Below is a small trained network, with its code and all its weights. Each question gives an input and a class and asks what happens when units are switched off, that is, made to give their printed mean instead of their output.

import numpy as np


def w(rows, s, z=0):
    codes = np.array(rows[::2]) - 128.0
    scale = np.full(codes.shape[1], s)
    scale[-1] = z or s
    return codes * scale


def f(y):
    return np.maximum(y, 0)


def log_softmax(a):
    a = a - a.max(-1, keepdims=True)
    return a - np.log(np.exp(a).sum(-1, keepdims=True))


def net(x, mask):
    res = np.array(x, float).reshape(1, 6) / 4 @ E
    y = f(res @ A[0][:, :-1].T + A[0][:, -1])
    res = res + np.where(mask, y, B[0][:, -1]) @ B[0][:, :-1]
    return log_softmax(res[-1] @ U[:, :-1].T + U[:, -1])


A, B = {}, {}
E = w([
[113,139,91,188,168,90],'x0',
[138,165,156,180,60,150],'x1',
[193,37,184,141,124,75],'x2',
[143,199,166,138,126,23],'x3',
[224,203,39,152,162,185],'x4',
[96,152,12,110,70,87],'x5',
],0.011)
A[0] = w([
[95,36,109,103,140,142,143],'n1',
[108,160,204,161,127,119,104],'n2',
[133,133,39,172,164,107,156],'n3',
[192,50,159,128,128,150,61],'n4',
[152,94,153,129,188,160,2],'n5',
[166,101,46,79,152,138,102],'n6',
[108,111,147,9,106,125,122],'n7',
[136,106,137,150,199,94,107],'n8',
[113,71,169,114,189,201,78],'n9',
[165,94,29,82,160,136,78],'n10',
[63,205,149,146,106,215,88],'n11',
[90,111,132,128,113,121,85],'n12',
[199,46,186,93,105,193,169],'n13',
[41,39,179,83,180,169,123],'n14',
[52,45,159,100,150,153,103],'n15',
[159,157,86,87,94,38,166],'n16',
[146,58,62,72,15,78,127],'n17',
[125,86,77,150,172,152,90],'n18',
[87,151,150,168,103,165,76],'n19',
[113,169,2,76,144,191,155],'n20',
[84,206,63,110,130,127,64],'n21',
[117,136,24,129,164,144,124],'n22',
[118,150,186,163,119,117,98],'n23',
[178,62,201,177,118,77,28],'n24',
[211,49,184,88,112,184,143],'n25',
[153,116,65,213,140,163,76],'n26',
[55,180,150,163,103,204,124],'n27',
],0.012,0.0067)
B[0] = w([
[126,194,176,137,135,77,193],'n1',
[167,126,142,133,165,115,169],'n2',
[127,127,147,163,157,119,199],'n3',
[169,171,91,136,141,173,186],'n4',
[179,136,102,144,168,130,158],'n5',
[155,118,115,150,239,132,182],'n6',
[114,182,191,160,97,51,182],'n7',
[78,79,135,151,124,152,168],'n8',
[97,83,145,184,175,122,192],'n9',
[148,136,130,133,217,116,187],'n10',
[114,106,78,88,72,130,187],'n11',
[133,155,135,117,109,131,148],'n12',
[141,18,63,168,159,241,228],'n13',
[54,154,195,167,128,44,227],'n14',
[123,144,197,108,97,8,206],'n15',
[89,83,170,169,164,147,195],'n16',
[1,105,110,153,55,166,199],'n17',
[194,105,151,152,173,85,165],'n18',
[125,134,111,102,102,133,149],'n19',
[234,129,58,108,154,214,249],'n20',
[180,138,51,98,105,176,196],'n21',
[151,109,135,115,178,151,205],'n22',
[138,118,127,85,168,127,159],'n23',
[107,148,81,151,107,181,204],'n24',
[158,80,95,135,170,207,221],'n25',
[115,146,150,136,140,111,179],'n26',
[136,161,86,73,42,121,183],'n27',
],0.0096,0.017)
U = w([
[162,84,220,180,206,92,242],'0',
[229,72,51,136,144,255,137],'1',
[70,79,201,156,43,95,9],'2',
[184,198,158,42,54,45,4],'3',
],0.0075,0.0017)

Each question gives the input, the list of numbers given to net, and the class t.
The units are the neurons (one row each of A and B). Each row of codes is followed by its name. A weight is (code - 128) times the scale printed after its matrix; where a second scale follows, it is the last column's (A, B and U).
mask holds one flag per neuron, in row order. A switched-off neuron (its flag False) gives its mean, the last column of its row in B, instead of its output. The means were averaged over made-up inputs and are rounded, as every weight is.
A unit's drop is (log p(t) with every unit on - log p(t) with that unit switched off) / (log p(t) with every unit on - log p(t) with every unit switched off).
The circuit of an input: a set's keep is (log p(t) with only the set's units on - log p(t) with every unit switched off) / (log p(t) with every unit on - log p(t) with every unit switched off). Starting from the 12 units with the biggest drops (on a tie, the unit counted first), units are removed one at a time, each time the one whose removal leaves the highest keep (on an exact tie, the one counted first), for as long as the keep stays at least 0.8.
circuit, biggest first: the units of the circuit, biggest drop first
most important unit: the unit with the biggest drop
k most important neurons: the k neurons with the biggest drops, biggest first
drop of u: that unit's drop, to one decimal
input [-7,-7,-4,7,3,-8], class 0: circuit, biggest first	(n20)
input [0,-5,-8,6,-1,-4], class 3: circuit, biggest first	(n13, n25, n9)
input [-2,-6,5,-4,0,-2], class 0: 2 most important neurons	(n14, n20)
input [8,8,-3,-5,-4,2], class 3: circuit, biggest first	(n13, n25, n27)
input [-6,4,5,-7,-6,-8], class 0: 3 most important neurons	(n14, n15, n20)
input [-7,1,5,-5,-3,1], class 2: circuit, biggest first	(n20, n17)
input [-1,-6,7,3,6,5], class 0: 3 most important neurons	(n13, n21, n16)
input [6,8,0,4,1,0], class 3: 3 most important neurons	(n13, n20, n25)
input [-4,5,7,5,-6,-1], class 1: 3 most important neurons	(n24, n13, n25)
input [3,5,0,5,1,-1], class 0: 3 most important neurons	(n20, n13, n17)
input [-7,-3,3,-8,-2,-5], class 0: 2 most important neurons	(n14, n15)
input [2,4,8,6,-1,0], class 1: 3 most important neurons	(n24, n14, n15)
input [7,4,-4,5,-5,7], class 2: drop of n10	0.2
input [-4,-4,-5,-4,-1,-8], class 0: most important unit	n14
input [0,-8,5,5,0,8], class 0: drop of n10	0.2
input [4,3,5,5,-2,1], class 2: drop of n22	0.1
input [-5,2,-5,5,-5,-4], class 3: drop of n26	0.0
